Here is a tiny trained network, its code and every weight. The questions are about switching its units off for an input and a class, where a switched-off unit gives its printed mean instead of its output.

import numpy as np


def w(rows, s, z=0):
    codes = np.array(rows[::2]) - 128.0
    scale = np.full(codes.shape[1], s)
    scale[-1] = z or s
    return codes * scale


def norm(h):
    return h / np.sqrt((h * h).mean(-1, keepdims=True) + 1e-5)


def f(y):
    return np.maximum(y, 0)


def log_softmax(a):
    a = a - a.max(-1, keepdims=True)
    return a - np.log(np.exp(a).sum(-1, keepdims=True))


def net(x, mask):
    res = np.array(x, float).reshape(1, 5) / 4 @ E
    u = 0
    for l in range(2):
        y = f(norm(res) @ A[l][:, :-1].T + A[l][:, -1])
        res = res + np.where(mask[u : u + 15], y, B[l][:, -1]) @ B[l][:, :-1]
        u += 15
    return log_softmax(norm(res)[-1] @ U[:, :-1].T + U[:, -1])


A, B = {}, {}
E = w([
[106,138,232,239,75],'x0',
[23,147,192,82,178],'x1',
[131,192,172,63,2],'x2',
[127,128,128,129,128],'x3',
[129,130,129,127,129],'x4',
],0.0076)
A[0] = w([
[118,176,133,72,32,131],'L0N0',
[135,164,149,78,108,39],'L0N1',
[130,144,149,102,70,73],'L0N2',
[139,119,105,161,139,91],'L0N3',
[247,144,85,174,99,224],'L0N4',
[165,111,147,187,111,26],'L0N5',
[154,79,109,107,178,133],'L0N6',
[253,109,80,178,76,86],'L0N7',
[111,139,150,93,134,158],'L0N8',
[113,128,142,136,114,43],'L0N9',
[143,155,185,100,179,88],'L0N10',
[139,117,197,213,137,66],'L0N11',
[115,110,166,135,143,2],'L0N12',
[131,170,121,117,65,57],'L0N13',
[109,139,194,238,100,130],'L0N14',
],0.014,0.0063)
B[0] = w([
[159,251,142,92,52,242],'L0N0',
[62,93,73,161,112,160],'L0N1',
[206,114,156,116,216,176],'L0N2',
[117,95,90,104,96,151],'L0N3',
[206,2,23,159,30,255],'L0N4',
[106,59,112,158,62,160],'L0N5',
[169,49,192,114,147,196],'L0N6',
[17,229,216,74,254,222],'L0N7',
[86,49,95,97,141,178],'L0N8',
[124,110,129,87,116,130],'L0N9',
[193,109,79,135,139,152],'L0N10',
[44,147,45,99,63,200],'L0N11',
[119,168,91,146,147,131],'L0N12',
[205,161,138,183,232,170],'L0N13',
[139,39,206,219,101,248],'L0N14',
],0.0072,0.0091)
A[1] = w([
[107,107,134,200,137,88],'L1N0',
[143,179,214,147,128,62],'L1N1',
[222,182,91,126,16,102],'L1N2',
[209,117,60,177,147,35],'L1N3',
[248,95,79,135,63,27],'L1N4',
[145,225,160,133,176,121],'L1N5',
[138,210,244,85,79,138],'L1N6',
[111,209,6,87,110,79],'L1N7',
[108,163,194,210,42,143],'L1N8',
[84,103,116,245,184,2],'L1N9',
[201,172,134,102,58,155],'L1N10',
[100,149,234,192,117,209],'L1N11',
[150,163,116,35,231,34],'L1N12',
[183,132,79,93,202,131],'L1N13',
[118,209,132,43,110,93],'L1N14',
],0.013,0.0047)
B[1] = w([
[90,190,127,121,135,182],'L1N0',
[156,59,77,99,109,169],'L1N1',
[88,162,210,195,198,240],'L1N2',
[115,154,85,103,51,171],'L1N3',
[195,178,147,150,163,215],'L1N4',
[103,91,126,81,109,163],'L1N5',
[150,32,35,90,129,237],'L1N6',
[94,168,171,34,37,191],'L1N7',
[167,110,124,70,198,254],'L1N8',
[107,188,124,144,85,184],'L1N9',
[84,123,177,230,139,227],'L1N10',
[162,196,64,86,166,234],'L1N11',
[54,92,166,254,103,197],'L1N12',
[138,141,190,39,132,211],'L1N13',
[119,119,65,88,52,204],'L1N14',
],0.011,0.0086)
U = w([
[214,82,57,21,160,253],'0',
[33,53,214,100,214,82],'1',
[111,70,43,235,50,131],'2',
[41,249,69,154,220,92],'3',
[151,241,243,94,71,133],'4',
[20,122,105,43,1,63],'5',
[244,188,144,232,206,54],'6',
],0.021,0.0061)

Each question gives the input, the list of numbers given to net, and the class t.
The units are the neurons (one row each of A and B). Each row of codes is followed by its name. A weight is (code - 128) times the scale printed after its matrix; where a second scale follows, it is the last column's (A, B and U).
mask holds one flag per neuron, layer by layer. A switched-off neuron (its flag False) gives its mean, the last column of its row in B, instead of its output. The means were averaged over made-up inputs and are rounded, as every weight is.
A unit's drop is (log p(t) with every unit on - log p(t) with that unit switched off) / (log p(t) with every unit on - log p(t) with every unit switched off).
The circuit of an input: a set's keep is (log p(t) with only the set's units on - log p(t) with every unit switched off) / (log p(t) with every unit on - log p(t) with every unit switched off). Starting from the 12 units with the biggest drops (on a tie, the unit counted first), units are removed one at a time, each time the one whose removal leaves the highest keep (on an exact tie, the one counted first), for as long as the keep stays at least 0.8.
units of the circuit, in order: the units of the circuit, biggest drop first
k most important neurons: the k neurons with the biggest drops, biggest first
top k neurons in layer l: the k neurons of layer l with the biggest drops, biggest first
drop when u is switched off: that unit's drop, to one decimal
input [-8,1,-6,8,-5], class 1: units of the circuit, in order	(L1N12 L1N11)
input [0,-6,6,8,-7], class 4: 3 most important neurons	(L0N4 L0N14 L0N7)
input [-6,4,-4,5,4], class 1: most important neuron	(L0N4)
input [-5,-7,1,-7,5], class 4: 3 most important neurons	(L0N4 L0N7 L0N14)
input [-1,-3,1,1,1], class 4: 2 most important neurons	(L0N4 L0N7)
input [1,-5,5,-4,1], class 6: top 2 neurons in layer 0	(L0N4 L0N11)
input [-1,-6,7,5,-4], class 4: 2 most important neurons	(L0N4 L0N14)
input [-8,6,-3,-3,2], class 1: 2 most important neurons	(L1N12 L0N4)
input [7,-6,1,4,6], class 6: top 2 neurons in layer 0	(L0N4 L0N7)
input [7,5,1,6,8], class 0: 3 most important neurons	(L1N8 L1N11 L1N2)
input [5,0,8,-8,1], class 6: 2 most important neurons	(L0N7 L1N2)
input [3,0,4,-6,-5], class 6: top 2 neurons in layer 1	(L1N2 L1N10)
input [-1,-7,8,-8,-3], class 4: top 3 neurons in layer 0	(L0N4 L0N14 L0N7)
input [-8,6,0,3,7], class 1: 2 most important neurons	(L0N0 L0N11)
input [-2,1,1,-4,0], class 5: 2 most important neurons	(L0N14 L0N4)
input [6,1,-5,-2,1], class 3: top neuron in layer 1	(L1N11)
input [-5,-7,3,-7,-3], class 4: top 3 neurons in layer 0	(L0N4 L0N7 L0N14)
input [1,2,-3,3,1], class 3: top 2 neurons in layer 0	(L0N4 L0N0)
input [7,4,-3,2,-2], class 3: 2 most important neurons	(L0N4 L1N11)
input [-8,2,-7,-3,-2], class 1: 2 most important neurons	(L0N4 L1N12)
input [6,4,-8,4,3], class 3: most important neuron	(L0N4)
input [-6,1,1,5,-2], class 5: 2 most important neurons	(L0N4 L0N14)
input [-4,1,3,0,0], class 5: 2 most important neurons	(L0N4 L1N14)
input [-1,-4,2,3,-6], class 4: top 2 neurons in layer 0	(L0N4 L0N7)
input [8,-2,2,7,1], class 6: drop when L1N8 is switched off	0.2
input [-3,2,-8,-1,7], class 1: drop when L0N4 is switched off	5.3
input [7,-8,4,-7,1], class 6: drop when L0N4 is switched off	1.5
input [-5,-7,1,2,5], class 4: drop when L1N7 is switched off	0.0
input [4,8,0,5,5], class 3: top 2 neurons in layer 0	(L0N0 L0N8)
input [-3,-8,7,3,-5], class 4: top neuron in layer 1	(L1N7)
